Below is a small trained network, with its code and all its weights. Each question gives an input and a class and asks what happens when units are switched off, that is, made to give their printed mean instead of their output.

import numpy as np


def w(rows, s, z=0):
    codes = np.array(rows[::2]) - 128.0
    scale = np.full(codes.shape[1], s)
    scale[-1] = z or s
    return codes * scale


def norm(h):
    return h / np.sqrt((h * h).mean(-1, keepdims=True) + 1e-5)


def f(y):
    return y / 2 * (1 + np.tanh(0.7978845608 * (y + 0.044715 * y**3)))


def log_softmax(a):
    a = a - a.max(-1, keepdims=True)
    return a - np.log(np.exp(a).sum(-1, keepdims=True))


def net(x, mask):
    res = np.array(x, float).reshape(1, 5) / 4 @ E
    u = 0
    for l in range(3):
        y = f(norm(res) @ A[l][:, :-1].T + A[l][:, -1])
        res = res + np.where(mask[u : u + 10], y, B[l][:, -1]) @ B[l][:, :-1]
        u += 10
    return log_softmax(norm(res)[-1] @ U[:, :-1].T + U[:, -1])


A, B = {}, {}
E = w([
[25,116,131,105,119,125,130,141,16,123,143,171],'x0',
[128,125,128,132,128,128,125,128,127,128,126,130],'x1',
[128,127,128,129,128,129,130,128,128,128,127,129],'x2',
[147,121,136,88,10,115,116,151,122,17,99,116],'x3',
[141,120,196,137,110,121,115,5,99,89,132,145],'x4',
],0.023)
A[0] = w([
[121,129,116,126,129,132,136,198,124,136,128,132,151],'0.n0',
[130,137,127,131,117,131,135,107,113,113,128,130,98],'0.n1',
[105,123,129,141,172,136,140,115,109,181,129,141,82],'0.n2',
[59,124,125,118,126,129,128,137,58,126,134,135,176],'0.n3',
[83,142,134,127,127,123,128,142,69,128,125,140,189],'0.n4',
[122,131,110,125,117,123,119,253,143,134,126,123,132],'0.n5',
[116,137,109,135,178,120,110,210,136,203,131,123,255],'0.n6',
[133,123,127,158,158,132,131,120,130,160,124,144,132],'0.n7',
[116,135,134,120,155,134,150,140,137,175,142,123,130],'0.n8',
[122,134,133,144,182,125,120,73,122,195,133,134,119],'0.n9',
],0.048,0.0085)
B[0] = w([
[203,88,132,68,72,147,2,158,205,228,84,132,192],'0.n0',
[102,163,159,117,129,146,104,77,157,100,120,148,148],'0.n1',
[89,185,20,170,202,125,5,50,109,136,123,114,199],'0.n2',
[135,77,122,110,146,134,150,165,43,145,152,160,222],'0.n3',
[115,99,126,101,119,134,126,149,64,148,148,132,200],'0.n4',
[146,192,101,77,182,131,184,144,124,113,165,60,237],'0.n5',
[69,67,132,212,98,101,119,124,109,98,85,181,253],'0.n6',
[112,111,212,62,81,158,172,176,185,127,142,167,177],'0.n7',
[112,103,176,137,130,174,101,121,157,99,96,151,183],'0.n8',
[196,152,144,61,146,98,211,129,128,185,151,69,219],'0.n9',
],0.042,0.045)
A[1] = w([
[129,183,162,117,105,121,135,92,209,115,97,80,2],'1.n0',
[111,202,115,155,110,146,78,103,246,73,92,97,213],'1.n1',
[202,118,155,153,49,106,51,4,91,1,104,134,3],'1.n2',
[127,182,158,151,111,103,120,56,244,111,81,106,178],'1.n3',
[155,175,86,215,141,142,147,154,160,141,148,75,76],'1.n4',
[124,151,134,176,94,131,113,138,109,140,151,99,45],'1.n5',
[174,177,21,210,190,118,121,160,139,67,159,90,10],'1.n6',
[69,39,159,212,82,109,114,143,108,75,77,198,147],'1.n7',
[107,75,149,160,38,122,73,107,35,88,107,126,78],'1.n8',
[94,107,143,152,56,150,126,133,153,117,148,141,38],'1.n9',
],0.039,0.0036)
B[1] = w([
[167,52,95,161,170,101,72,50,216,151,99,177,228],'1.n0',
[89,204,127,122,142,68,166,67,69,96,96,20,239],'1.n1',
[146,41,110,131,139,144,59,95,4,37,170,129,226],'1.n2',
[218,108,145,128,46,130,187,189,119,157,136,45,254],'1.n3',
[137,141,126,118,142,108,140,119,188,144,110,193,152],'1.n4',
[125,99,123,100,145,119,158,148,109,145,110,153,126],'1.n5',
[89,202,104,74,156,117,72,157,129,79,85,118,161],'1.n6',
[48,148,164,197,51,78,119,143,105,150,75,137,255],'1.n7',
[167,149,138,133,138,128,125,87,239,92,97,140,226],'1.n8',
[105,160,111,120,132,118,149,158,108,164,86,116,158],'1.n9',
],0.045,0.031)
A[2] = w([
[135,159,126,151,118,146,131,111,193,123,124,95,94],'2.n0',
[51,173,171,101,183,153,154,74,94,132,194,142,88],'2.n1',
[87,81,145,176,149,183,60,126,155,71,106,209,82],'2.n2',
[123,142,77,183,189,147,132,120,77,126,179,147,48],'2.n3',
[136,136,132,98,112,212,151,255,151,104,206,116,3],'2.n4',
[115,141,118,192,85,108,115,131,102,131,119,126,93],'2.n5',
[106,125,168,159,55,164,147,135,121,14,172,227,78],'2.n6',
[98,157,102,194,125,163,52,141,164,167,159,203,65],'2.n7',
[118,160,102,117,84,159,141,214,136,134,186,106,78],'2.n8',
[190,124,97,164,162,142,169,107,125,164,173,127,88],'2.n9',
],0.049,0.0048)
B[2] = w([
[156,186,106,205,139,147,170,180,223,63,173,173,195],'2.n0',
[72,225,121,121,155,129,159,124,77,70,164,104,181],'2.n1',
[160,122,139,148,133,124,61,57,253,127,195,249,238],'2.n2',
[48,226,142,159,126,179,152,107,189,118,71,21,176],'2.n3',
[214,96,160,72,87,160,93,210,105,174,89,100,183],'2.n4',
[72,112,75,169,107,179,168,233,69,126,150,141,251],'2.n5',
[149,202,239,94,64,7,165,94,161,61,175,163,194],'2.n6',
[147,73,31,132,170,137,32,65,132,115,159,122,186],'2.n7',
[152,84,118,128,128,120,179,209,74,114,147,203,163],'2.n8',
[89,73,162,161,132,235,176,111,105,126,152,148,214],'2.n9',
],0.041,0.023)
U = w([
[73,131,150,240,27,76,181,186,148,138,51,95,145],'0',
[55,70,69,184,138,145,17,121,136,186,116,226,216],'1',
[208,94,155,160,148,185,238,91,221,185,154,96,25],'2',
[50,194,129,107,213,204,165,58,53,137,189,123,192],'3',
[185,230,64,102,178,79,136,161,222,83,83,62,1],'4',
[204,98,123,29,130,152,108,247,70,166,130,152,118],'5',
[189,74,124,177,91,98,121,72,46,36,128,63,113],'6',
[133,170,221,110,70,56,122,96,113,42,189,228,191],'7',
],0.015,0.0019)

Each question gives the input, the list of numbers given to net, and the class t.
The units are the neurons (one row each of A and B). Each row of codes is followed by its name. A weight is (code - 128) times the scale printed after its matrix; where a second scale follows, it is the last column's (A, B and U).
mask holds one flag per neuron, layer by layer. A switched-off neuron (its flag False) gives its mean, the last column of its row in B, instead of its output. The means were averaged over made-up inputs and are rounded, as every weight is.
A unit's drop is (log p(t) with every unit on - log p(t) with that unit switched off) / (log p(t) with every unit on - log p(t) with every unit switched off).
The circuit of an input: a set's keep is (log p(t) with only the set's units on - log p(t) with every unit switched off) / (log p(t) with every unit on - log p(t) with every unit switched off). Starting from the 12 units with the biggest drops (on a tie, the unit counted first), units are removed one at a time, each time the one whose removal leaves the highest keep (on an exact tie, the one counted first), for as long as the keep stays at least 0.8.
units of the circuit, in order: the units of the circuit, biggest drop first
unit that matters most: the unit with the biggest drop
k most important neurons: the k neurons with the biggest drops, biggest first
k most important neurons of layer l: the k neurons of layer l with the biggest drops, biggest first
input [-4,-5,-1,-4,-7], class 0: most important neuron	0.n6
input [-3,0,6,2,-3], class 4: 3 most important neurons	0.n3, 0.n5, 0.n4
input [5,-4,-2,4,0], class 5: 3 most important neurons	0.n6, 0.n2, 1.n1
input [1,-3,-4,8,2], class 7: 2 most important neurons	0.n5, 0.n9
input [4,-3,7,-8,-8], class 1: 2 most important neurons	0.n6, 0.n2
input [-7,6,0,3,-1], class 4: 2 most important neurons of layer 0	0.n6, 0.n3
input [-2,-8,6,0,-1], class 0: 3 most important neurons	0.n9, 0.n6, 0.n2
input [-1,4,-3,-3,2], class 2: 2 most important neurons of layer 0	0.n3, 0.n9
input [-5,8,-4,2,-1], class 4: 2 most important neurons	0.n6, 0.n3
input [7,-6,-8,-6,0], class 1: 2 most important neurons of layer 0	0.n5, 0.n6
input [-6,5,1,-1,2], class 2: 2 most important neurons of layer 0	0.n6, 0.n3
input [1,5,-8,-4,1], class 3: 2 most important neurons of layer 0	0.n9, 0.n2
input [-5,-6,-5,-1,3], class 2: 3 most important neurons of layer 0	0.n6, 0.n3, 0.n4
input [-6,-4,-7,8,0], class 4: units of the circuit, in order	0.n6
input [1,-5,-2,-3,-8], class 1: 2 most important neurons	0.n6, 1.n3
input [7,2,-8,-2,0], class 1: 2 most important neurons	0.n5, 1.n1
input [4,-2,-4,8,3], class 7: 3 most important neurons	0.n9, 0.n5, 2.n6
input [8,-4,5,0,-7], class 1: 2 most important neurons	0.n6, 0.n9
input [-5,5,6,2,-2], class 4: 2 most important neurons	0.n3, 0.n4
input [3,6,6,-3,3], class 3: unit that matters most	0.n2
input [-6,7,-4,-8,4], class 2: 2 most important neurons of layer 0	0.n9, 0.n3
input [-2,8,7,-2,-5], class 0: 2 most important neurons of layer 0	0.n6, 0.n3
input [5,-8,-1,-8,-3], class 1: 2 most important neurons of layer 0	0.n6, 0.n2
input [4,5,8,-5,-4], class 1: 2 most important neurons of layer 0	0.n6, 0.n2
